Here is a tiny trained network, its code and every weight. The questions are about switching its units off for an input and a class, where a switched-off unit gives its printed mean instead of its output.

import numpy as np


def w(rows, s, z=0):
    codes = np.array(rows[::2]) - 128.0
    scale = np.full(codes.shape[1], s)
    scale[-1] = z or s
    return codes * scale


def norm(h):
    return h / np.sqrt((h * h).mean(-1, keepdims=True) + 1e-5)


def f(y):
    return np.maximum(y, 0)


def log_softmax(a):
    a = a - a.max(-1, keepdims=True)
    return a - np.log(np.exp(a).sum(-1, keepdims=True))


def net(x, mask):
    res = np.array(x, float).reshape(1, 3) / 4 @ E
    u = 0
    for l in range(4):
        y = f(norm(res) @ A[l][:, :-1].T + A[l][:, -1])
        res = res + np.where(mask[u : u + 3], y, B[l][:, -1]) @ B[l][:, :-1]
        u += 3
    return log_softmax(norm(res)[-1] @ U[:, :-1].T + U[:, -1])


A, B = {}, {}
E = w([
[1,4,157,29,161],'x0',
[77,132,82,212,118],'x1',
[102,146,147,136,56],'x2',
],0.0091)
A[0] = w([
[176,108,87,64,51,69],'L0N1',
[125,73,92,166,254,222],'L0N2',
[95,147,64,158,113,2],'L0N3',
],0.0075,0.002)
B[0] = w([
[211,146,1,43,122,164],'L0N1',
[113,58,93,56,123,253],'L0N2',
[99,75,222,185,44,161],'L0N3',
],0.0088,0.0041)
A[1] = w([
[164,254,139,86,166,17],'L1N1',
[133,75,66,13,121,254],'L1N2',
[84,134,67,227,121,245],'L1N3',
],0.008,0.0021)
B[1] = w([
[138,158,142,154,154,167],'L1N1',
[76,121,98,88,160,254],'L1N2',
[222,102,176,94,8,186],'L1N3',
],0.016,0.0085)
A[2] = w([
[104,190,101,188,134,4],'L2N1',
[200,131,174,125,82,200],'L2N2',
[163,250,142,77,156,191],'L2N3',
],0.012,0.0031)
B[2] = w([
[255,206,109,106,196,137],'L2N1',
[28,159,175,58,224,254],'L2N2',
[79,203,63,165,181,230],'L2N3',
],0.0083,0.0072)
A[3] = w([
[76,126,71,135,149,2],'L3N1',
[108,1,168,54,34,199],'L3N2',
[134,159,38,151,41,36],'L3N3',
],0.0058,0.0026)
B[3] = w([
[172,73,134,126,145,144],'L3N1',
[150,123,42,205,135,254],'L3N2',
[146,2,77,149,113,134],'L3N3',
],0.012,0.0064)
U = w([
[38,76,141,127,93,4],'0',
[84,187,36,153,255,199],'1',
[143,135,147,150,79,28],'2',
[7,33,39,12,220,252],'3',
],0.0073,0.0031)

Each question gives the input, the list of numbers given to net, and the class t.
The units are the neurons (one row each of A and B). Each row of codes is followed by its name. A weight is (code - 128) times the scale printed after its matrix; where a second scale follows, it is the last column's (A, B and U).
mask holds one flag per neuron, layer by layer. A switched-off neuron (its flag False) gives its mean, the last column of its row in B, instead of its output. The means were averaged over made-up inputs and are rounded, as every weight is.
A unit's drop is (log p(t) with every unit on - log p(t) with that unit switched off) / (log p(t) with every unit on - log p(t) with every unit switched off).
The circuit of an input: a set's keep is (log p(t) with only the set's units on - log p(t) with every unit switched off) / (log p(t) with every unit on - log p(t) with every unit switched off). Starting from all 12 units, units are removed one at a time, each time the one whose removal leaves the highest keep (on an exact tie, the one counted first), for as long as the keep stays at least 0.8.
units of the circuit, in order: the units of the circuit, biggest drop first
unit that matters most: the unit with the biggest drop
top k neurons: the k neurons with the biggest drops, biggest first
drop of u: that unit's drop, to one decimal
input [0,-5,2], class 1: units of the circuit, in order -> L0N2, L1N3
input [-6,3,-3], class 2: top 3 neurons -> L1N3, L1N2, L3N2
input [-6,3,3], class 2: top 2 neurons -> L1N3, L1N2
input [-1,-6,0], class 1: units of the circuit, in order -> L0N2, L2N3
input [0,3,6], class 0: unit that matters most -> L2N2
input [-1,3,5], class 0: top 2 neurons -> L2N2, L0N3
input [-2,8,-3], class 2: drop of L1N3 -> 0.3
input [-7,7,7], class 2: drop of L1N3 -> 0.3
input [-3,4,-4], class 2: drop of L1N3 -> 0.8
input [3,6,6], class 0: drop of L2N2 -> 0.1
